Q: [222 128 108 203 201  79  94 203 114  98 107]
V: [133 132 122 116 117 101  97 119 132 127 163]
H: [123 130 116 137 135 156 144 136 114 114 113]
F: [123 133 129 118 132 122 144 147 143 114 113]
D: [135 147 143 133 129 122 118 132 144 131 134]
T: [222 128 108 203 201  79  94 203 166 155 129]
P: [118 156 156 122 116 144 117 122 139 120 148]
R: [133 156 152 116 117 101  97 119 132 127 137]
next: [147 143 133 129 122 118 132 144]	[131]
next: [133 129 122]	[118]
next: [133 132 122 116 117]	[101]

dusi: [ 93 143  93 143 179  93 143  93]
zap: [206  71  93  92 179 123 144 145]
zusod: [206  71  93  92 179 123 144 107]
susup: [129  92 145 116 167 167 108 106]
Vas: [126 150 154 159  68 154 154 154]
Suno: [129  92  92 116 167  81 155  99]
all dusi: [93]	0 2 5 7
all Vas: [154]	2 5 6 7
which: [ 93 143  93 143 179  93 143  93]	dusi
next: [167 108]	[106]

N: [138 108  36  58  48 138 108 190 116 155  62 105 186 162 171 130 108  42
 105 194 192  88 138 165  97 133  85 108  54  74 214 133 133 156 139]
J: [107 130  82  42 106 194  79 190 116 155  62 105 186 162 171 187  82  42
 105 194 192  83 138 165  97 138  85 108  54  74 214 194 133 156 139]
Z: [124  89 191 177 192 111 149  89 138  85 148 130  96  67 103 142 146 192
 146  93  81 145 141  47 128 106 210 136 177 146  77  78 123  76 122]
X: [ 82 106  42 171 130 138  97 190 186 155  62 186 186 162 171 130  82  42
 105 194 192  88 138 165  97 156  85 108  54  74 214 213 133 186 133]
all J: [194]	5 19 31
next: [142 146 192]	[146]
next: [171 130  82  42 105 194]	[192]
next: [107 130  82  42 106]	[194]
all N: [108]	1 6 16 27
all X: [186]	8 11 12 33
which: [107 130  82  42 106 194  79 190 116 155  62 105 186 162 171 187  82  42
 105 194 192  83 138 165  97 138  85 108  54  74 214 194 133 156 139]	J

musal: [129 125 139 131 145 116 136 127 117 132 115 135 118 134 108 132 160 143
 126 144 126 120 135 129 126 120 133 126 133 144 124 127 124 120 131 139
  95 127 127]
mev: [133 128 110 127 119 126 106 106 130 117 127 137 104 123 143 124 155 113
 127 135 152 131 129 139 117 134 132 184 122 127 135 127 128 132 108 138
 140 139 131]
pugud: [139 133 118 123 137 126 125 143 131 120 139 129 148 134 145 130 128 131
 160 139 127 128 126 126 121 136 128 121 135 127 129 128 120 128 115 124
 151 130 124]
lus: [139 133 118 123 116 126 125 143 131 120 117 129 148 136 136 130 128 131
 160 139 127 128 124 126 121 136 128 121 135 127 129 128 120 128 115 124
 151 130 124]
Lam: [135 132 135 134 131 125 167 129 119 139 129 127 110 127 157 133 158 122
 106 131 132 125 136 124 120 129 138 114 129 130 131 127 134 131 135 106
 138 128 129]
digug: [102 128 137 128 142 142 110 142 129 150 127 121 147 124 153 126 158 122
 115 150 145 135 134 131 128 123 119 131 122 135 134 114 133 130 140 134
 143 127 146]
mamor: [133 128 110 131 119 126 117 106 130 117 127 137  89 130 143 124 155 113
 113 135 152 130 124 126 124 129 120 130 129 114 117 127 128 130 108 138
 140 117 131]
all musal: [129]	0 23
next: [124 120 129 138 114 129 130]	[131]
next: [128 124 126]	[121]
next: [136 136 130 128 131 160 139 127 128]	[124]
all mamor: [117]	6 9 30 37
which: [139 133 118 123 116 126 125 143 131 120 117 129 148 136 136 130 128 131
 160 139 127 128 124 126 121 136 128 121 135 127 129 128 120 128 115 124
 151 130 124]	lus
all mev: [127]	3 10 18 29 31

pesu: [130 127 138 119 127 124 119 127 119 125 124 121 127]
Ruti: [105  67 101 205 102 155 100 179 148 126  84 157 130]
Puze: [145 118 142 130 159 117 137 136 155 144 139 114 153]
mimib: [138 121 139 133 142 115 132 140 139 140 135 120 144]
Fiki: [142 210 145 144 210 110 142 154 155 173 145 118 173]
gilin: [158 117 162  99 143 101 143 122 159 119 141 107 153]
fona: [145 118 142 130 159 117 139 136 155 144 139 114 153]
all Fiki: [144]	3
all pesu: [127]	1 4 7 12
next: [154 155 173 145 118]	[173]

Nutu: [180 127  75 139  52 151  55 193 123  89  90 136 105 136  36 168  89 172
 114 156 170 146 156 162  87 172 190 150  91]
kepu: [175 105 106 137 102  94  90 169 121 150 155 213  57 173  92 101 112 147
 156 140 121 135 165 164  83 180 100 148 191]
venov: [185 108  82 146 124 115  97 222 132 145 174 169 127 199 101 157 112 160
 158 122 154 117 167 179  66 165 126 101 156]
bunus: [ 93 174 151  52  84 134 124 194 126  90  95 132 100 135  36 167  88 172
 107 159 171 142 161 162  80 172 185 145 103]
Nusi: [166 179 115 192  95  81 106 162 117 182 104 191  57 115 132 154  87 145
 167 119 159 150 108 138 108 167 174 172 101]
mafif: [176 117 104 132  98  91  91 169 125 153 157 209  53 171 102  96 116 145
 152 146 130 133 170 167  92 182 107 152 184]
toru: [166  82  95 173 152  57  81 135 120 121 137 164  76 132  56 104 135 159
  96 145 119 148 166 143  84 172 102 138 157]
viza: [182 157 110 212 153  95 107 230  92 148 173 159 109 186 106 162 120 126
 204 129 148 113 103 191  96 175 140 114 134]
Siriv: [171  82  93 173 151  52  84 134 124 124 138 159  68 127  61 110 139 156
  89 139 114 144 168 154  90 168 104 140 156]
gatif: [186 158 114 215 155  98 108 232  92 140 175 154 115 183 113 159 128 125
 194 131 149 113  99 187  99 187 140 106 142]
Nuf: [158 109 138 197 124  70 103 179 109 109 137 175  42 139 123 127 136 124
 213 128 132 124 132 164 111 207 109 134 148]
all Nuf: [124]	4 17 21
next: [ 93 173 151  52  84 134 124]	[124]
which: [171  82  93 173 151  52  84 134 124 124 138 159  68 127  61 110 139 156
  89 139 114 144 168 154  90 168 104 140 156]	Siriv
all gatif: [113]	14 21

nevuv: [ 98  70  73 138 158  53  86 168 103  47  98 116 122 196 146 128 201  53
 118 162 173 169 133  98  95 104]
Bufab: [ 88 162 129 119 166  93  95 113 124  63 136 154  66 208 173 156 169 177
 126 157 157 192 114 128 139 132]
pasuv: [113 140 143 150  93 172 100  90  95 114 109  88 152 100 148 130 104  95
 105 112 104 156 105  95 103 203]
besi: [112 175 101 160 138 134 115 128 130  74 154 160 128 172 177 122 128  54
 134 117 127 225  97  92 148 140]
gel: [132 139 180 135  98  92 155 122 110 110 168  59 181 168 185 129 123 101
 102 113 189 143  93 135 102 185]
magu: [116 102 126 131 103  64  95 106 138  78 154  72 143 171 175 125 107  58
  95 135 149 114 118 180 118 199]
dep: [113 143  50 195  88 191  50 151 113 130 104  53 163 124  50 124 127 111
 130 122 142  50  97 130 124 130]
all dep: [130]	9 18 23 25
all besi: [128]	7 12 16
all dep: [124]	13 15 24
all gel: [123]	16
all pasuv: [100]	6 13
all nevuv: [53]	5 17

buz: [ 98 174 174 145 174]
pov: [136  43 161 136 135]
Vib: [162 135 142 142 163]
Kom: [142 115 135 137 122]
all pov: [136]	0 3
next: [142 115 135]	[137]
next: [161 136]	[135]
all Vib: [163]	4
all buz: [174]	1 2 4
next: [ 98 174 174]	[145]

lol: [201  45  94  95 194 114]
dumib: [101  97 228 129 185 114]
tozan: [ 29 222 121 125 131  59]
dak: [83 79 78 78 95 78]
luvim: [ 49 156  59  52  69  63]
disar: [134 115  42 113 109 218]
nilaf: [ 80 162 140 193  28 221]
Lifab: [ 62 176 210  42 115 177]
Rudif: [147 127  49  91  83 199]
rusuv: [123  30 170 208  47  95]
all dak: [78]	2 3 5
all lol: [194]	4

beg: [196 185 151 177 137 193 149  99 118 176  84 141]
Tiz: [149 196 137 177 193 151 185 164  86 145 147 112]
Lunok: [154 233 127 154 233 233 153  91 154 233 154 144]
Zogo: [ 72 128  96  73 104  42 161 136 162  73 155 122]
Raleb: [ 75  82 146 147 146  41 137  75 146  75 154 117]
kile: [149 215 119 119  94 106 212  88 170 116 107 143]
all Lunok: [154]	0 3 8 10
next: [196 185 151 177 137 193 149]	[99]
all Raleb: [146]	2 4 8
next: [161 136 162  73 155]	[122]

vumu: [159 132 149 140 121 199  70 101  90 136  87 150 140 120 105  84  66  90
 129 144 109  96 100 110  74 152 106 130 162 140]
suted: [ 64 121 128 122 123  86 156 112 146 146 148 147 123 147 144  81 121 148
 106 103 173  55 124 127 130 100 146 124 113  96]
rir: [ 95 104 152  99 117  41 160 152 171 118 158 127 122 122 152 122 172 151
 131 129 165 121 150 142 170 165 134 128 122 112]
gife: [111 118 153 116 104 171 166 145 127  41 158 160 120 115 127  56  81 113
 123 143 153  64 111 113  87 113  91 129 139 117]
all rir: [129]	19
all suted: [146]	8 9 26
next: [ 41 160 152 171 118 158 127 122]	[122]
all rir: [122]	12 13 15 28

Vori: [125 108 112  97 142 142 108 105 171 114 139 145 108 107  97  61  98 109]
lof: [ 85  75  62  82 146 171 143 144  66  90 165 102  54  55  92 183  89 163]
kigod: [123  74  62 138 150  69 160 118 153 114 175 143  54  55  94  94  95 173]
Muvon: [ 86 125 125  98 123  98 189 107 187 121 153 153  86  87  97  58  99 153]
detim: [121 154 154 154  87  97  58 148  74 154  66  46 166 167  98 173 101  65]
zuk: [117 101  95 132 157  78 195 123 145 110 143 132  90  91  96 106  98 143]
Mes: [106 169 186 108 142  60 109 117 152 103  54  89 198 196 103  77 107  54]
tege: [ 94 119 123  84 127 112  43 129 112  96 109  86 125 125  98 123  99 107]
all Vori: [108]	1 6 12
all Vori: [97]	3 14
next: [ 60 109 117 152 103  54  89 198 196 103]	[77]
all detim: [154]	1 2 3 9
next: [121 153 153  86  87  97  58]	[99]
all detim: [74]	8
next: [ 86 125 125  98 123  99]	[107]

Kili: [178 162 157 138]
Ruzo: [179 164 123 103]
Zenu: [179 163 170 105]
peb: [130 163  95 143]
Nim: [130 164  60  77]
zaku: [125 162  50 151]
teg: [164 124 133 124]
vosu: [128 164 161 139]
telor: [104 104 104 103]
vuri: [180 161 124  77]
dimi: [129 164 125 144]
nonu: [128 164  51 105]
next: [164 123]	[103]
all telor: [103]	3
next: [163  95]	[143]
which: [128 164  51 105]	nonu

Rurif: [ 78  46  88  60  49 130 119  66  66]
velem: [ 62 142  98 132  44 157 150 130  73]
Paz: [174  81 145 154  56 102 108 102  63]
budob: [212 148 202 180 122 170 151 189 141]
gikov: [109 138  81  82 117  95  97 116 103]
Pirim: [103 162 135 132  44 142 162 175  93]
Sufus: [114 125 128 124 109 135 168  87 142]
mokub: [142 143 124 149 159  77 106  75 121]
zek: [ 78 118  81  82 117 167 186 175 116]
Rig: [ 78 118  81  82 117  95  97 116 116]
Gafo: [ 62  22  98  70  30 161 150 130  73]
next: [109 135]	[168]
all Pirim: [162]	1 6
next: [ 56 102 108]	[102]
next: [109 138  81  82 117  95]	[97]
which: [103 162 135 132  44 142 162 175  93]	Pirim
which: [ 62 142  98 132  44 157 150 130  73]	velem

lafi: [148 217  34  33  33]
nide: [ 91  62 227 160  47]
tid: [95 98 27 95 76]
nor: [115  58 115 171 171]
goker: [ 47 172 104 125 189]
zoga: [218 206 148  90  59]
ruk: [127  92  67 221  75]
tofo: [148 217 217  61 217]
all tofo: [217]	1 2 4
all nor: [58]	1
all tid: [95]	0 3
which: [148 217 217  61 217]	tofo
all nor: [171]	3 4

muv: [104 171 112 199 126  84 132 159 133 141 126 127 195 170  90 111 118 112
 121  96 128 101  76 144]
kete: [126 159 153 150 143 127 127 154 162 136 117 126 144 138 154  98 135 138
 155  98 158 126  97 102]
lago: [139 135 118  72 163 177 139 133 159 157 139 141  99 127 138 123 128 133
 128  86 130 177 130 191]
Siro: [159 153 150 143 125  82  82 162 159 157 139 141  99 116 153 148 145 111
 109 154  85  77  82 143]
Beri: [110 134 111 142 141 215 125 153 142 127 123 126 101 112 141 126 139 139
  86 121 162 142 128 150]
zeda: [149  70  97 121 106 108 138 128 152 104 147 130 125 166 119 151 134 120
 167  79 114 174 161 172]
next: [155  98 158 126]	[97]
next: [133 159]	[157]
next: [110 134 111]	[142]
next: [159 153 150 143 127 127 154 162]	[136]
all Siro: [143]	3 23
next: [154  98]	[135]

Lorom: [132 106 121 136 109 158 152 124 122 121 131 131 119 131 106 109 118 136
 105 161]
Zonuk: [124 135 139 123 133 114 125 116 135 113 110 128 141 130  64 131 109 136
 141  72]
kad: [153 103 150 131 118 116 153 131 125 125 124 122 116 135 230 110 129 114
 153 150]
all Lorom: [152]	6
all kad: [118]	4
all kad: [153]	0 6 18
which: [124 135 139 123 133 114 125 116 135 113 110 128 141 130  64 131 109 136
 141  72]	Zonuk
all Lorom: [131]	10 11 13

donad: [112 146 153 138 144]
Voz: [ 99 108 105 143 126]
Nosi: [112 146 112 122 112]
feb: [111 147 154 147 147]
vivu: [112 146 153 122 157]
supo: [109 120 111 142 120]
all Nosi: [112]	0 2 4
next: [147 154]	[147]
which: [112 146 112 122 112]	Nosi
all feb: [147]	1 3 4

lor: [129 128 129 131 125 129 133 128 129 129 129 132 127 130]
Kes: [131 129 129 129 128 128 125 133 134 128 125 114 125 114]
gava: [116 118 122 125 135 126 133 124 129 129 129 132 132 128]
Subi: [126 125 125 128 118 122 134 125 128 128 128 118 125 125]
all Subi: [128]	3 8 9 10
next: [129 129 129 128 128 125 133 134 128]	[125]
next: [116 118 122 125 135 126 133 124]	[129]
next: [126 125 125 128 118 122]	[134]
next: [131 129 129]	[129]
all Kes: [133]	7
all Subi: [125]	1 2 7 12 13

Fopiz: [119  72 126 129 114 115 130  86 130  85 152]
gif: [181  68 114 126  82  72 126 150 129  57 158]
meto: [ 89 151 134  64  80  70 135 141 191 122  71]
doku: [ 77 151 140 151  64  71 137 148 175 148 148]
Zutib: [ 82  72 126  81 114  82 126  82  68 126 126]
topel: [ 59 152 140  87  45  73 138 160 154 134 102]
all Zutib: [82]	0 5 7
next: [ 72 126  81 114  82 126  82  68]	[126]
next: [ 72 126 150 129]	[57]
next: [151 134  64  80  70 135 141 191 122]	[71]
all Fopiz: [130]	6 8
all doku: [151]	1 3
next: [ 82  72 126  81 114  82 126  82  68]	[126]

